Here is a tiny trained network, its code and every weight. The questions are about switching its units off for an input and a class, where a switched-off unit gives its printed mean instead of its output.

import numpy as np


def w(rows, s, z=0):
    codes = np.array(rows[::2]) - 128.0
    scale = np.full(codes.shape[1], s)
    scale[-1] = z or s
    return codes * scale


def f(y):
    return np.maximum(y, 0)


def log_softmax(a):
    a = a - a.max(-1, keepdims=True)
    return a - np.log(np.exp(a).sum(-1, keepdims=True))


def net(x, mask):
    res = np.array(x, float).reshape(1, 8) / 4 @ E
    y = f(res @ A[0][:, :-1].T + A[0][:, -1])
    res = res + np.where(mask, y, B[0][:, -1]) @ B[0][:, :-1]
    return log_softmax(res[-1] @ U[:, :-1].T + U[:, -1])


A, B = {}, {}
E = w([
[117,91,143,131,154,133,155,112,110,140],'x0',
[134,112,131,116,132,124,128,119,129,141],'x1',
[111,163,163,81,199,155,88,248,148,170],'x2',
[186,99,47,69,94,232,150,158,81,93],'x3',
[136,160,112,127,127,147,152,110,152,155],'x4',
[127,148,135,114,112,126,118,138,146,99],'x5',
[136,214,153,58,92,72,218,161,39,159],'x6',
[158,175,90,130,140,146,144,100,152,164],'x7',
],0.012)
A[0] = w([
[153,121,169,91,128,138,132,98,161,161,134],'N1',
[68,194,127,71,103,52,184,145,87,143,73],'N2',
[96,139,123,143,164,4,128,121,182,139,159],'N3',
[173,51,151,171,113,144,60,121,206,143,52],'N4',
[107,103,115,145,98,88,119,175,136,115,32],'N5',
[105,156,158,146,190,49,122,133,181,135,128],'N6',
[164,102,75,104,107,202,143,169,87,111,145],'N7',
[111,136,136,153,116,146,157,76,119,98,4],'N8',
[132,153,149,128,241,150,119,255,149,165,34],'N9',
[87,98,95,179,208,165,35,95,209,103,92],'N10',
[134,144,180,162,101,83,96,55,123,144,119],'N11',
[158,62,92,18,56,232,108,131,120,117,219],'N12',
[115,144,151,86,219,155,97,210,150,162,34],'N13',
[176,97,100,168,32,76,160,19,106,79,22],'N14',
[178,94,144,77,158,108,144,200,186,160,8],'N15',
[197,107,119,106,133,112,105,119,91,168,103],'N16',
[100,71,126,155,121,200,72,95,232,100,112],'N17',
[139,136,205,141,166,31,115,118,188,173,173],'N18',
[56,163,175,182,131,53,107,97,178,164,146],'N19',
[159,186,126,68,115,2,191,152,37,141,92],'N20',
],0.009,0.0023)
B[0] = w([
[157,105,104,124,139,110,134,139,154,125,144],'N1',
[182,168,180,142,147,119,66,96,129,194,220],'N2',
[134,134,68,180,174,159,168,226,101,103,213],'N3',
[155,160,188,88,130,124,123,96,122,142,198],'N4',
[127,133,126,140,153,108,149,97,110,126,140],'N5',
[159,170,69,186,133,177,149,126,106,86,207],'N6',
[206,134,101,211,199,218,182,207,128,77,193],'N7',
[129,133,106,88,85,115,130,111,119,102,158],'N8',
[84,51,71,60,36,95,121,65,174,105,216],'N9',
[187,179,197,107,117,120,130,108,78,203,234],'N10',
[117,85,68,161,153,57,153,155,168,93,192],'N11',
[142,123,82,155,176,160,215,225,101,72,216],'N12',
[1,64,100,94,41,95,74,58,165,103,202],'N13',
[47,61,59,67,69,74,43,33,209,99,236],'N14',
[123,103,114,120,78,124,64,111,149,96,163],'N15',
[112,144,158,144,131,129,127,147,138,92,147],'N16',
[174,226,214,136,141,116,78,60,91,203,221],'N17',
[155,127,79,138,191,167,157,205,119,85,227],'N18',
[151,139,83,185,173,183,113,198,132,55,233],'N19',
[151,245,195,65,137,107,106,100,78,218,250],'N20',
],0.0086,0.016)
U = w([
[140,123,89,175,182,154,165,191,112,78,254],'0',
[151,159,248,123,123,109,116,99,86,221,79],'1',
[49,81,74,113,46,82,103,71,182,103,46],'2',
],0.017,0.0013)

Each question gives the input, the list of numbers given to net, and the class t.
The units are the neurons (one row each of A and B). Each row of codes is followed by its name. A weight is (code - 128) times the scale printed after its matrix; where a second scale follows, it is the last column's (A, B and U).
mask holds one flag per neuron, in row order. A switched-off neuron (its flag False) gives its mean, the last column of its row in B, instead of its output. The means were averaged over made-up inputs and are rounded, as every weight is.
A unit's drop is (log p(t) with every unit on - log p(t) with that unit switched off) / (log p(t) with every unit on - log p(t) with every unit switched off).
The circuit of an input: a set's keep is (log p(t) with only the set's units on - log p(t) with every unit switched off) / (log p(t) with every unit on - log p(t) with every unit switched off). Starting from the 12 units with the biggest drops (on a tie, the unit counted first), units are removed one at a time, each time the one whose removal leaves the highest keep (on an exact tie, the one counted first), for as long as the keep stays at least 0.8.
circuit, biggest first: the units of the circuit, biggest drop first
unit that matters most: the unit with the biggest drop
k most important neurons: the k neurons with the biggest drops, biggest first
drop of u: that unit's drop, to one decimal
input [1,-3,3,-5,0,3,-7,2], class 1: unit that matters most -> N10
input [-8,-3,7,2,1,-4,-8,6], class 1: 2 most important neurons -> N10, N17
input [2,2,4,7,-2,-7,8,-2], class 1: 2 most important neurons -> N20, N2
input [2,2,5,-4,3,2,-1,-5], class 2: 2 most important neurons -> N13, N9
input [-5,7,6,4,6,8,3,6], class 2: 2 most important neurons -> N13, N9
input [6,6,-7,3,-7,2,7,2], class 1: 3 most important neurons -> N20, N9, N13
input [1,-6,8,-6,-5,4,6,2], class 2: 2 most important neurons -> N9, N13
input [-6,-2,-6,1,-2,2,6,-5], class 1: 3 most important neurons -> N20, N9, N2
input [-1,4,8,-8,-5,5,5,2], class 0: 4 most important neurons -> N18, N3, N14, N19
input [-1,1,8,-8,-3,-8,-5,5], class 0: 2 most important neurons -> N18, N19
input [1,3,-5,3,-2,-6,-4,-4], class 2: 3 most important neurons -> N14, N20, N2
input [-1,-5,6,-5,-1,-6,0,-4], class 2: 2 most important neurons -> N9, N13
input [6,8,6,4,4,-6,1,0], class 2: 2 most important neurons -> N13, N9
input [5,-4,-8,2,-2,-4,6,-5], class 2: circuit, biggest first -> N14
input [1,-1,7,4,8,-2,8,6], class 1: drop of N20 -> 6.3
input [-8,-4,-4,4,-7,-4,7,8], class 1: drop of N20 -> 0.3
input [2,7,-3,-7,4,-6,-6,1], class 0: drop of N19 -> 0.9
